Facts:
{betoflen, fuvin, kemen, leri, rutabru, toplodro, tuzi} Π plibrus
{biben, kure, nizil, stavus, zofla} Π kleriker
{bili, dorem, gratrok, klatres, ladri, leba, setruk, tepagris} Π digur
{bokal, brider, dakigri, mitris, pofo, vaflo, visur} Π koram
{boskes, brabrel, bukos, dirim, flatral, niflu, plasin} Π grovi
{brebribrar, klomir, kovurul, nastin, pedras, restotuk} Π pofulas
{brigre, flibo, motigru, negipli} Π masko
{briram, drulur, klumar, skoveku, tafim, voku, zopi} Π gramim
{bulol, griges, griplotro, medrem, plufek, zudro} Π trorek
{bupe, kavores, sazak, suda, vasador} Π kele
{dipam, klagror, lotril, musitran, nestoflun, stidrer, toflor} Π gubol
{dotrus, trubriskol, zuklu} Π zike
{dreta, nofostol, plestun, rupir, sastol, toton, zabris} Π skuplol
{dribin, flistis, gadu, kasta, lokas, plama, skiplir, vopar} Π zustun
{drinute, klestom, kleto, veklokon, vobrer, zostus} Π grevu
{drovan, klebe, kledar, moga, neklel, plalel, siflu} Π grakos
{dubo, flati, gamus, sogrek, suklas, tenun} Π buskal
{fubo} Π tranor
{fumeplis, gropla, luser, maken, pozik, skodrik} Π pestar
{gregar, kemizin, lerustim, toseflom} Π fekeko
{grugruk, grutrel, motrul, vesker, zetros} Π flitu
{kloke, tirus, vuril} Π kefugrim
{mivigris, nurunin, patizer, ruskel, skebros, skemal, tritron} Π trifek
{momok, soluflo} Π lufi
{nefla} Π klupem
{roge, setam} Π roros
{zeflos} Π kotar
γ (each to the one after it):
brebribrar > kovurul > pedras > nastin > klomir > restotuk
brider > vaflo > mitris > pofo > visur > bokal > dakigri
dirim > brabrel > flatral > boskes > niflu > plasin > bukos
dotrus > trubriskol > zuklu
drovan > moga > kledar > klebe > plalel > siflu > neklel
drulur > zopi > klumar > voku > skoveku > tafim > briram
dubo > gamus > tenun > sogrek > suklas > flati
gratrok > dorem > ladri > bili > tepagris > leba > setruk > klatres
kure > biben > stavus > zofla > nizil
luser > gropla > skodrik > fumeplis > pozik > maken
musitran > stidrer > nestoflun > lotril > toflor > klagror > dipam
negipli > brigre > motigru > flibo
nofostol > plestun > zabris > toton > dreta > rupir > sastol
patizer > skemal > ruskel > tritron > mivigris > nurunin > skebros
plufek > medrem > zudro > griplotro > bulol > griges
roge > setam
rutabru > toplodro > betoflen > fuvin > tuzi > kemen > leri
sazak > vasador > suda > bupe > kavores
skiplir > vopar > lokas > plama > flistis > gadu > kasta > dribin
soluflo > momok
tirus > kloke > vuril
toseflom > kemizin > gregar > lerustim
vesker > motrul > grutrel > grugruk > zetros
zostus > vobrer > veklokon > drinute > klestom > kleto
τ 462 <- betoflen, biben, boskes, brabrel, briram, digur, dipam, dorem, drulur, flitu, fubo, fuvin, grakos, gratrok, gregar, griplotro, grugruk, kavores, kemizin, klebe, kleto, klumar, kovurul, lufi, masko, mitris, moga, musitran, nestoflun, niflu, nizil, plasin, plestun, restotuk, roge, rupir, rutabru, sastol, skoveku, soluflo, suda, suklas, tafim, toplodro, toton, tranor, trorek, tuzi, vaflo, visur, vobrer, vuril, zabris, zetros, zike, zofla, zopi, zustun
τ 801 <- bili, bokal, brebribrar, brider, brigre, bukos, bulol, bupe, buskal, dakigri, dirim, dotrus, dreta, dribin, drinute, drovan, dubo, fekeko, flati, flatral, flibo, flistis, fumeplis, gadu, gamus, gramim, grevu, griges, gropla, grovi, grutrel, gubol, kasta, kefugrim, kele, kemen, klagror, klatres, kledar, kleriker, klestom, kloke, klomir, klupem, koram, kotar, kure, ladri, leba, leri, lerustim, lokas, lotril, luser, maken, medrem, mivigris, momok, motigru, motrul, nastin, nefla, negipli, neklel, nofostol, nurunin, patizer, pedras, pestar, plalel, plama, plibrus, plufek, pofo, pofulas, pozik, roros, ruskel, sazak, setam, setruk, siflu, skebros, skemal, skiplir, skodrik, skuplol, sogrek, stavus, stidrer, tenun, tepagris, tirus, toflor, toseflom, trifek, tritron, trubriskol, vasador, veklokon, vesker, voku, vopar, zeflos, zostus, zudro, zuklu

Known rows:
grovi: [  6  25  21 -11 -13 -14  37  -2 -44 -16   0 -14  -9 -15  22  12  13 -17
  16  20  17  16  32  14  -8  34 -14]
kele: [  7  24  20  -9 -16 -17  38   0 -43 -17   4 -12  -5 -15  24  11  13 -14
  15  22  17  21  32  15  -7  33 -16]
dotrus: [  0  26   9 -16 -19 -43  49  -6 -46 -33  -2  -6  -6  -6  23   7  20 -14
   4  21   4   2  31   5   9  22 -17]
skiplir: [ -1  30  10 -13 -15 -49  47  -6 -46 -32  -3   0 -10  -7  26  -5  15  -7
   8  19  -6   8  21  14  17  25 -10]
zustun: [-35  16   6 -21   2 -17  30   9 -12 -30  13 -32 -23 -47  21 -28  -7  10
  21  38  23  37  17   1  -1  34   5]
griges: [ -1  30  26   2 -22 -27  40   4 -35  -6   9 -11  -9 -54  24  24  -4 -22
  19  15   2  17  32   8 -15   6 -16]
restotuk: [-42  19   9 -14  -8 -21  34  13  -4 -22  18 -37 -23 -84  18  -6 -20  -5
  21  34  15  27  27 -12 -17   5  -2]
vesker: [  0  26   9 -16 -19 -43  49  -6 -46 -33  -2  -6  -6  -6  23   7  19 -14
   4  21   3   2  32   5   9  20 -18]
gadu: [ -2  35  27   5 -18 -33  38   3 -35  -5   8  -5 -12 -55  28  12  -8 -15
  24  12  -7  24  21  16  -8  13  -9]
tafim: [-49  17  11  -9  -1 -22  33  13 -14 -24  21 -35 -30 -85  19  -5 -20  -4
  12  35  27  34  23 -13 -22  -8  -7]
skodrik: [ 11  26  20 -10 -17 -23  35   2 -39 -40   0  -6 -11 -29  17   4   8 -14
   4  21   2   8  39  18   4   8 -20]
trifek: [ 13  23  20  -4 -19 -26  38   2 -41 -21  -2 -16  -3 -22  23  15  16  -5
  15  22  14  24  31  10  -8  53 -22]
klebe: [-29  13   6 -23 -10 -17  31   4   1 -31   6 -43 -31 -69  11 -26  -4  -5
  17  40   7  18  34   2  -5   4  -1]
kloke: [  7  30  13 -11 -12 -35  37   1 -39 -26  -9  -1 -12  -5  20  10  14 -14
   9  27   5   2  35  11   4   9 -18]
zeflos: [  5  27  19  -6 -19 -30  39  -1 -38 -22   0  -8 -11 -29  21  11   9 -17
  11  21   3  11  34  13  -3   9 -18]
neklel: [ -7  24  20   7 -27 -22  43   4 -31  -2   0 -11  -8 -50  15  25  -9 -31
  29  12   0   9  33  12 -16  22 -12]
fubo: [-36  15   3 -21  -5 -24  33   9  -7 -37  10 -34 -25 -59  15 -18  -8   0
  13  40  16  21  29  -7  -4   7  -3]
lerustim: [ 11  22  23  -1 -23 -27  37  -4 -35 -19   1 -15 -16 -38  20   3  12 -18
  10  23  -1  17  37  22  -7   2 -20]
dakigri: [-11  23  21  10 -20 -23  42   3 -37  -7  -1 -11 -14 -51  16  25  -9 -30
  25  11   7  12  30  10 -21  19 -15]
vuril: [-30  14   3 -25  -2 -17  29  12  -8 -55   9 -31 -25 -58  11 -26  -9   4
   7  40  16  18  33  -2   3   6  -5]
lufi: [-35  12   4 -24  -3 -11  32   9 -12 -31  13 -38 -20 -45  18 -18  -2   4
  17  40  31  31  27  -6  -8  32  -1]

Rows:
No name comes twice in this set of rows, the named rows included.
[-33  20  -4 -32   1 -25  31   9  -4 -38  -4 -29 -27 -36  11 -17  -2  -1
  16  43  13   3  32  -8   6  10   0] : moga
[-47  13  -6 -27   2 -39  43   3 -24 -51  11 -29 -26 -38  17 -22   4   4
  -3  41  29  18  23 -16   3   5  -8] : drulur
[  9  27  24   2 -18 -33  35  -5 -35 -16   0  -9 -20 -41  23  -8   8 -11
  15  20  -9  24  26  30   1   7 -13] : plama
[  5  21  24   4 -16 -29  36  -5 -45 -21   5 -12 -22 -41  20   4  13 -18
   1  24  11  23  33  21 -12 -12 -26] : voku
[  9  33  26 -10 -23 -24  37  -2 -30  -3   3 -18 -14 -49  24  16   6 -24
  19  18  -9   9  36  13 -10   3 -14] : plalel
[-40  17  -2 -22   8 -31  31  10 -17 -44   4 -24 -33 -37  15 -17  -2   4
   1  47  30  17  26 -10  -3  -8  -9] : zopi
[  6  33  15  -7  -8 -41  36   0 -39 -25 -10   5 -17  -7  23  -1  10  -6
  13  24  -4   7  24  19  11  13 -12] : vopar
[-56  10   6   2  -5 -23  36  14 -13 -23  18 -32 -28 -82  13  -5 -24  -9
  17  34  31  33  22 -11 -26   3  -6] : briram
[-33  14   3 -29  -3  -8  32   9  -9 -29  10 -40 -20 -46  15 -17  -3   0
  22  39  26  23  29  -5  -5  34   3] : grakos
[  0  32  25  -4 -23 -23  40   3 -31  -4   5 -14  -9 -54  22  24  -3 -26
  24  13  -4   9  34   8 -13  12 -12] : siflu
[  6  35  29  -1 -17 -34  35  -1 -34  -4   6  -9 -18 -52  31   4   2 -12
  19  17 -11  24  23  20  -6   2 -11] : flistis
[ 12  28  19 -15 -18 -19  36   1 -35 -38  -3  -9 -11 -28  14   5   7 -19
   9  19  -4  -1  42  19   6  14 -16] : kledar

Now the same objects, written a new way:
Known rows:
rutabru: [  4   0   6 -13   5  -9   6   3   4  19   2  -5  11  -5 -11  -7  17   5
  12   3  16  -2  44   9  -6  -7]
pofo: [-2 -1  1  0 -6 -3 -7 -4 -5 -7 -3  2 -2  4 10  5 -1  7 -4 -4 -7  3  2 -9
 12  0]
gubol: [ -6  -7  -3   5   0   1   4   0  -3 -11  -3  -6  -3   5   3  -1  -2   7
  -7   0  -8  -1 -54  -5  -9   0]
nizil: [11  6  6 -3 10  1 -9  4 14  8  6 -6  1 -6 -5 -7  1 -7 -5 -1 14  2 37 12
 10 -2]
flati: [  0   1   0   7  -1   6  -9  -2  -3 -15   0   6  -8   4  10   3 -13  -4
 -11  -5  -6   3 -21  -4   7   6]
skoveku: [  9   6   5   1   5   4 -17   4  19  16   6 -10  -2  -8  -6  -8   0  -7
  -4   0  13   0  34   9  15  -1]
nurunin: [  7   6  -3   8  -6   4   4  -3  -8 -15   2   5 -10   1   5   8 -13  -5
 -16  -5  -5   5 -28  -2  -1   5]
motigru: [ -6  -3  -2   2  -6   0   2  -2  -8  -5  -3   6  -1   3   4   4  -1   2
   2  -1  -6  -1 -17  -6  -5   2]
dirim: [ -9  -7  -1  -4  -7  -5  11  -2 -14  -1  -6   8   4   5   1   3   6   9
  11   1  -3  -4 -19  -7 -17   1]
dotrus: [ -9  -6  -4  -3 -10  -4  10  -2 -12   2  -5   5   3   4   0   4   6   7
  11   2  -5  -4 -14  -8 -13   0]
medrem: [ -7  -4  -3  -1  -8  -2   6  -2 -10  -1  -4   6   1   4   2   4   2   5
   7   1  -5  -2 -15  -7  -9   1]
klupem: [ -6  -2  -6   5   1   1   6  -1  -1  -7  -3  -3  -2   4   3   2   0   8
  -4   2 -13   0 -33  -4  -3  -1]
tuzi: [12  6  9 -5 12 -1 -8  3 11  6  6 -5  2 -5 -2 -7  2 -4 -5 -3 15  3 39 12
  9 -2]
fuvin: [10  4  8 -7 10 -3 -5  3  9  9  5 -5  4 -5 -5 -7  6 -2  0 -1 15  2 41 11
  5 -3]
kleto: [ 13   8   7   0  11   3 -12   3  16   5   7  -6  -1  -6  -3  -7  -3  -9
  -9  -3  14   3  36  12  14   0]
plasin: [ 13   6   9  -2  14   2 -11   3  12   2   7  -4  -1  -5  -2  -8  -2  -8
  -9  -4  16   3  32  14  10   1]
pestar: [ -6  -2  -5   5   0   1   6  -2  -2  -7  -3  -3  -3   4   3   3  -1   8
  -4   2 -12   0 -33  -4  -3   0]
griplotro: [ 9  5  6 -4  8 -1 -5  3 12 12  5 -6  3 -6 -7 -7  5 -4  0  0 14  1 39 11
  6 -3]
kure: [ -9  -6  -4  -3 -10  -4   9  -2 -11   2  -5   5   3   3   0   4   6   7
  11   2  -5  -4 -14  -8 -13   0]
flistis: [ -1  -3   0   0  -3   8   0   1  -2 -14  -1  11  -6  -1   9   2 -10 -12
  -7  -5 -13   3  -4  -8  -1  -1]
kotar: [ -6  -3  -6   5   1   1   6  -1  -1  -7  -3  -3  -2   4   3   3   0   8
  -4   3 -13   0 -34  -4  -3  -1]

Rows:
No name comes twice in this set of rows, the named rows included.
[  5  -4   6 -11   1  -7   3   5   4  17   3 -10  10  -6 -13 -10  15   2
   9   2  20  -4  19   8 -13  -7] : musitran
[  3   3   3   6  -1   3 -18  -4   0 -18   0   3  -8   4  16   4 -12   0
 -18  -8  -7   7  -2  -7  24   3] : dakigri
[  8   1   3  -8  13   1   7   7  18  10   4 -11   3 -10  -8  -8   9  -5
  -2   4   1   2  37  10   1 -12] : zustun
[ -8  -4  -7   5  -5  -2   0  -2 -12 -13  -1   3   9   5   1   8  -6  -8
  10   3  -4   0 -17  -7   3   0] : ladri
[  1   3  -3  15   4   8 -18  -2  -3 -30   4   3  -2   5  11   6 -24 -20
 -12  -4  -6   6 -23  -4  22   6] : klatres
[ -6  -3  -6   7  -3   0  -4  -2 -10 -17   0   3   7   5   3   7 -10 -10
   5   1  -5   1 -18  -7   7   1] : bili
[  6   1   7 -11   6  -7   3   3   6  15   3  -5   8  -4  -9  -6  13   3
   8   2  15  -1  43  10  -2  -5] : toplodro
[ 9  4  8 -6 10 -2 -3  3  9  9  5 -4  4 -5 -6 -8  5 -3  0 -1 16  1 34 12
  2 -2] : boskes
[ -3  -7   1   3  -5   2  -4  -1  -8 -12  -2   2  -4   4   6  -1  -7  -1
  -6  -4   0  -1 -41  -7  -9   3] : lotril
[ -8  -8  -2  -8 -10   0  15   1  -9  -1  -5  11   3  -1   1   3   5  -2
  10   1 -12  -2   1 -11 -17  -6] : skiplir
[11  5  8 -4 12  0 -7  3 11  5  6 -4  1 -5 -3 -8  1 -6 -5 -2 16  2 33 13
  6 -1] : niflu
[  1   1   3   7   4   7 -11  -3  -3 -21   0   8  -9   5  13   1 -16  -6
 -16  -8  -4   4 -26  -2   6   9] : bukos
[  1   2   2   4  -3   1 -15  -4  -1 -14  -1   2  -6   4  14   4  -8   3
 -13  -6  -7   6  -1  -8  20   2] : bokal
[  1  -1   1   2  -1   9  -4   1   0 -17   0  11  -8  -1  11   1 -13 -14
 -12  -6 -13   4  -5  -8   3   0] : gadu

Now the same objects, written a new way:
Known rows:
betoflen: [-33  11  -3  -1  16 -34  36   6   1 -50  14 -15   4   5 -13  34 -18   4
 -39 -30 -23  52  -3  -1   9 -18 -38  -6]
flibo: [ 16 -15 -21  11 -20   2  17  12   9  27  17  -3  -4   3   8  -2  -1   1
  17 -25   1 -14  -3   2  13  19   4 -16]
masko: [-24  31  -5 -40   6 -48  27  -4 -17 -29  10 -20  -1  -6 -10  45 -19  20
 -30  -6  10  49   6   4  35 -28 -35 -28]
brigre: [ 10  -8 -34  16 -21  -9  19  24  17  11  27  -8  -7   6  26  -8 -15  -4
  24   4 -21   5   3  -6   0  29   7 -10]
digur: [  2  42  17 -31  -1 -67  19 -19  16 -43  22  -8 -22 -14   5  21   1  20
 -46  -8  12  62 -15   8  54 -43 -11 -32]
setruk: [ 40 -20  12   7 -21  10   9 -14  15  45   8   9 -13  -7 -10  -7  29  10
  -5 -67  34 -36 -24  15  44  -6  11 -28]
zopi: [ -7  33 -22   2  16 -41   3  12  -8 -51  20 -30  -2  10   2  53 -23   4
 -33  -1 -18  58  -9 -12  -7 -10 -34   4]
gregar: [-15  25  -5  -7  16 -36  22   4  -1 -48   8 -18  -1   9  -2  40 -18   1
 -31 -21 -10  47  -7 -12   5 -22 -41 -11]
koram: [ 18  -2  -2 -33 -48 -14  34  33 -22  31   2  -2 -25   7  27   6 -13  11
  47  -2   4  -4  16 -11  38   7  12 -44]
brider: [ 14  -4 -28  12 -31 -15  27  43  11  -1  20  -7 -17  18  42  -6 -24 -10
  43  15 -34  12   8 -22  -6  28   9 -14]
mitris: [ -7  26   8 -12   6 -35  28  15 -11 -52  -4 -15 -10  19   8  45 -19  -2
 -17 -24 -13  44  -5 -26   5 -28 -41 -18]
stavus: [ 13 -11 -27  13 -22  -3  18  19  13  19  22  -5  -6   4  17  -6  -9  -2
  21 -12 -10  -5   0  -3   7  24   6 -13]
voku: [ 27 -10 -30  17 -20   3  -3  14  -2  32  23 -14  -5   2   4  12  -1   8
  10 -18   3 -13  -9   6   8  24  10  -4]
kure: [  6  -4 -41  18 -22 -15  20  31  21   4  32 -10  -8   8  33 -10 -22  -7
  28  18 -31  14   7 -10  -7  34  10  -6]
drovan: [  6 -13 -58  12 -17 -23  17  25  19 -10  44  -9  -2  -3  42 -20 -20 -14
  29   6 -20   4  17 -17 -17  27   8 -17]
kefugrim: [  3  -5 -27 -21 -32 -15  23  11  -2  38  24  -7  -6 -11   9  -1 -11  18
  23   4  10  -1  13  14  37  17  12 -31]
drinute: [ 16 -16 -21  11 -19   2  17  13   9  28  17  -4  -5   3   9  -2  -2   1
  17 -25   0 -14  -3   2  12  18   4 -16]
nefla: [ 12   2 -27  -3 -28  -4  21  22   5  30  34 -11 -21 -14   7  -6  -3  12
  25 -12   0  -6  12   9  27  20  -6 -21]
kotar: [  3  -6 -26 -22 -32 -16  23  10  -2  39  23  -8  -6 -11  10  -1 -12  18
  22   5  11  -2  14  15  37  17  13 -30]
roros: [  3  -5 -26 -21 -33 -16  23  10  -2  39  24  -7  -7 -10   9  -1 -11  18
  22   5  10  -1  14  15  37  17  14 -31]
bulol: [ 19 -18 -14   8 -19   9  16   6   5  36  11  -1  -4   1   0   0   4   4
  12 -39  11 -23  -6   5  20  13   2 -20]

Rows:
No name comes twice in this set of rows, the named rows included.
[-10  30   1 -11   7 -40  30  21  -8 -61   1 -18 -11  20  17  42 -25  -5
 -14  -9 -26  55  -2 -30  -1 -22 -40 -14] : vaflo
[  8 -39   2   8 -19  22  30  -2   0  49   7   6   3  -7 -28  -1  17  13
  -2 -77  20 -38  -9  23  37   6   2 -22] : leri
[ 24 -13  -8   3 -29   3  24  25  -2  24   5  -1 -14  12  18   2  -3  -2
  30 -28  -3 -16  -2 -12  14  13   4 -24] : pofo
[ 43 -23  18   5 -21  16   9 -19  11  53   1  12 -12  -9 -18  -5  35  13
  -9 -82  43 -46 -27  18  50 -11  10 -32] : klatres
[  1  20  22 -18   8 -22  26   3 -20 -35 -14 -11  -8  15 -10  49  -6   3
 -26 -53   7  26 -11 -18  19 -38 -44 -24] : visur
[-38  19 -17   3  15 -46  38  18  10 -67  25 -21   2   8   4  28 -32  -1
 -30  -1 -44  71   2  -9  -6  -8 -35   0] : rutabru
[-29   8   3  -4  17 -29  35   1  -3 -42   8 -13   5   4 -21  36 -12   6
 -42 -44 -13  41  -6   3  15 -24 -41 -10] : fuvin
[ -4  34  -1   1  13 -52  19   1  21 -64  19 -14 -13   8  15  24 -14  -2
 -36  -8 -19  63 -16 -14   8 -24 -26  -9] : dorem

